Each row is followed by its class; each block has classes of its own.
[-10  -9   7  20   0   6  19  15   7  -2  16   7   0 -26  -3   5  -3  -3
   4  24   6  -2   1  12   2   3  36  -5   5   9  10 -20  -4 -14   3   9
  -3  11  -6 -11 -18  10   8]  Q77
[  7 -11   9  -7  -5   3  11   0  -4   0  26 -17  -2 -21  10   3  13  17
  12   8  21   4 -17  11  19 -12   8  -2  -4  23   1 -19   4 -19  -8 -10
  -5  -4 -10   0  -8  13   6]  Q77
[  2  -6   2 -10  -7 -10  -1  29  12 -23   5  17  -4 -34   7   5   5 -16
   5  32  26   0  -9  -9  -8  -9  18   4   1  15   3 -17   2 -21   5  13
  -1   3  -4   2 -16  -6  -2]  Q77
[ -3   1   4 -20   6 -14   1   7   0  -8  -4  -9   0  -6  -7   2  12  -7
 -24  -7  -7   7  -1  -1   4  -9   3   2   4  15  -7   3  -3  20  13   0
   9  -6  -2  -4  18   1   4]  Q262
[ -7   4  11 -20  -6  -7   5   8 -22   4 -15  -1 -18  -4 -18  -5  11 -10
 -14 -12   1  -5 -15  -3  -6  -5  -2  -1  10  22 -10  -6 -14  14   7   4
  13 -13  -5  14  -3 -11  14]  Q262
[ 14  -6  -8   0 -12   2  16  15  15 -10  22  -8  -6 -31  18  27   3  -6
   8  36  17  25  14   2   9  -2  16  -3   1  15  14 -21   4 -11   7  12
 -10   3  -9 -12 -19  11  16]  Q77
[ -1  -6   6  -1   4 -15  14   2   8  -1   4   0  -4 -25   7  -6  16   9
  15  -5  16 -11  -6   7  18 -24  13  -1  -3  15   0 -26  -4   8  -6   7
   4  12  -2   4 -22  11   0]  Q77
[ -6   9  12 -33 -13 -28  16  -3 -15  12   3  16 -11  -7 -17  -5  14  -2
  -9  -8  11   4 -13   2   2 -10  12   5   9  38  15 -14   4  17  -9   9
   0  -8  -7   0  -7   2   7]  Q262
[ 14   7   5  -3   3  -2  20  19  -3  10   1  -6  58   2 -13   4   1  -2
  -7  15  -2  -1  11   3  -1  -2   8   3  11  17   2 -16  -7   1  -2  14
  15 -13  -7  -2 -10  11   7]  Q77
[  3 -14  17 -30  -5 -22   4 -46 -17  13 -19   5 -15 -25 -12  -4  15  -1
   9  -3  18   9 -23  -4  22  -9  25  -6   3  37  12 -29   4  26   9  11
   3  -9  -9   5 -19  23   0]  Q262
[ -6  -8  21 -11  -2 -26  -2   1 -15   0 -22  10 -18 -10  -8  -6  11   5
  -6 -17  -2   1  58   0  12 -16  -7   6  13  16  11 -12  -9  27   7   5
   4  -6   7   3  -4   7   5]  Q262
[ 32  13   6 -33  -7  -3  -7  -3  -3  11  -8  -5  -9 -41   4   7  13 -11
   2  11  23   8 -23  10  20 -26   6 -21   5  31 -11 -23   3  -1  -3  19
  -1 -23  -7  -2 -18  17  10]  Q77

Next block, with new classes.
[  0 -15 -35  -7  11  -8 -16  -5  17   1   0  -4  -1   5  -6   0   0   6
  -2  -2  15  -4   7 -11 -30 -17  42  11  -9   9  -6  -4   5  -6   6  -1
  -3  -5   2   9  -5  26 -28]  Q253
[  0 -15  23   4   8  18  -8  -6   6  10   1  10  28  10 -11   4 -17  16
   2   3  -3   0 -35  -1  -7  12  35 -17   1   2  -5 -11   8  -4   3 -15
 -12  -4   5  -6 -30 -22 -10]  Q201
[ -1 -27  24   0   6 -13  10 -16   5  -3  -6   0   6  10 -10  11   4  17
  -7  -1   4  -4 -11  -1  -7  -5  34 -12 -11   1   4  -5  17   1   6  -4
  -2  -7   1   6  -8  -4 -16]  Q201
[ -3 -35 -38   6   2  -3 -11 -21  16  -7 -15  -5   1  14   4   7   5   6
 -11  -3  12  -9  19   1 -11 -25  14  -9 -10   0  -9  -4   7  -1  -7  -9
  -1 -15   7  -3 -13  17 -39]  Q253
[  1  10 -48   2   2   3 -25   7  40   6   3 -10   0   2  -5   4 -11  -2
   7   3   2  -4  -2  -5 -16  -5  20   8   8   6 -23   6   6   3   4   7
  -3 -14  10   0  -7   4 -23]  Q253
[-10 -11  34   0  -1  -6   4 -15  -3  13  -4   4  -4   1  -3   1   5  10
   0  16   4  -8 -18 -12  -1   0  25  -5   0   1 -10   7   8  -8   6  -1
   5   1   6   2  -8 -12  -4]  Q201
[-13  -3 -59  -9   8  -7  -5 -39  11   2  -2 -13  -5   4  -5  -4   2  -2
   1   6   8 -12  21 -13 -22 -32  36   7 -18   2  10   0   2   1   9   4
  -8  -5   8   7  20  45 -17]  Q253
[ -4   6   7  -5  18 -12   5 -44 -12  10   9  -6   0   1 -13   3  14  -3
   3  15   5   0  18  -3 -19 -11  59 -21 -11   5  25  -3   1  -4  -6  14
   2  -7   2   4  34  49   7]  Q253
[ -4 -11  -4   6  11   2  16  19  12   2 -14   4   6  10   5   3 -17   9
  -2 -18   3  -7 -18  -8  -6  -5  43  -7   3   8 -18  13   6  -6   2 -15
  -4  -8   9 -16 -28  -2 -35]  Q201
[  3  -9  43  -1   8 -10   4 -22 -17   1   3   4   3   1  -7  -4   2   9
  -4  12   0  15  -6  -5 -11   8  41 -19  -9  -4  12  -5   9  -1  -2 -11
  -4 -16  -6  -2  -1  15  10]  Q201
[ -2 -19 -35   5  -9   2   3   7   8 -17  -9   1   6  12   4   1 -13  -4
   1 -12  -1   0   8   5  13  -7 -15  -1  -2   3 -11  -3   6  -6  -8  -8
   1  -9   0  -3 -21   0 -25]  Q201
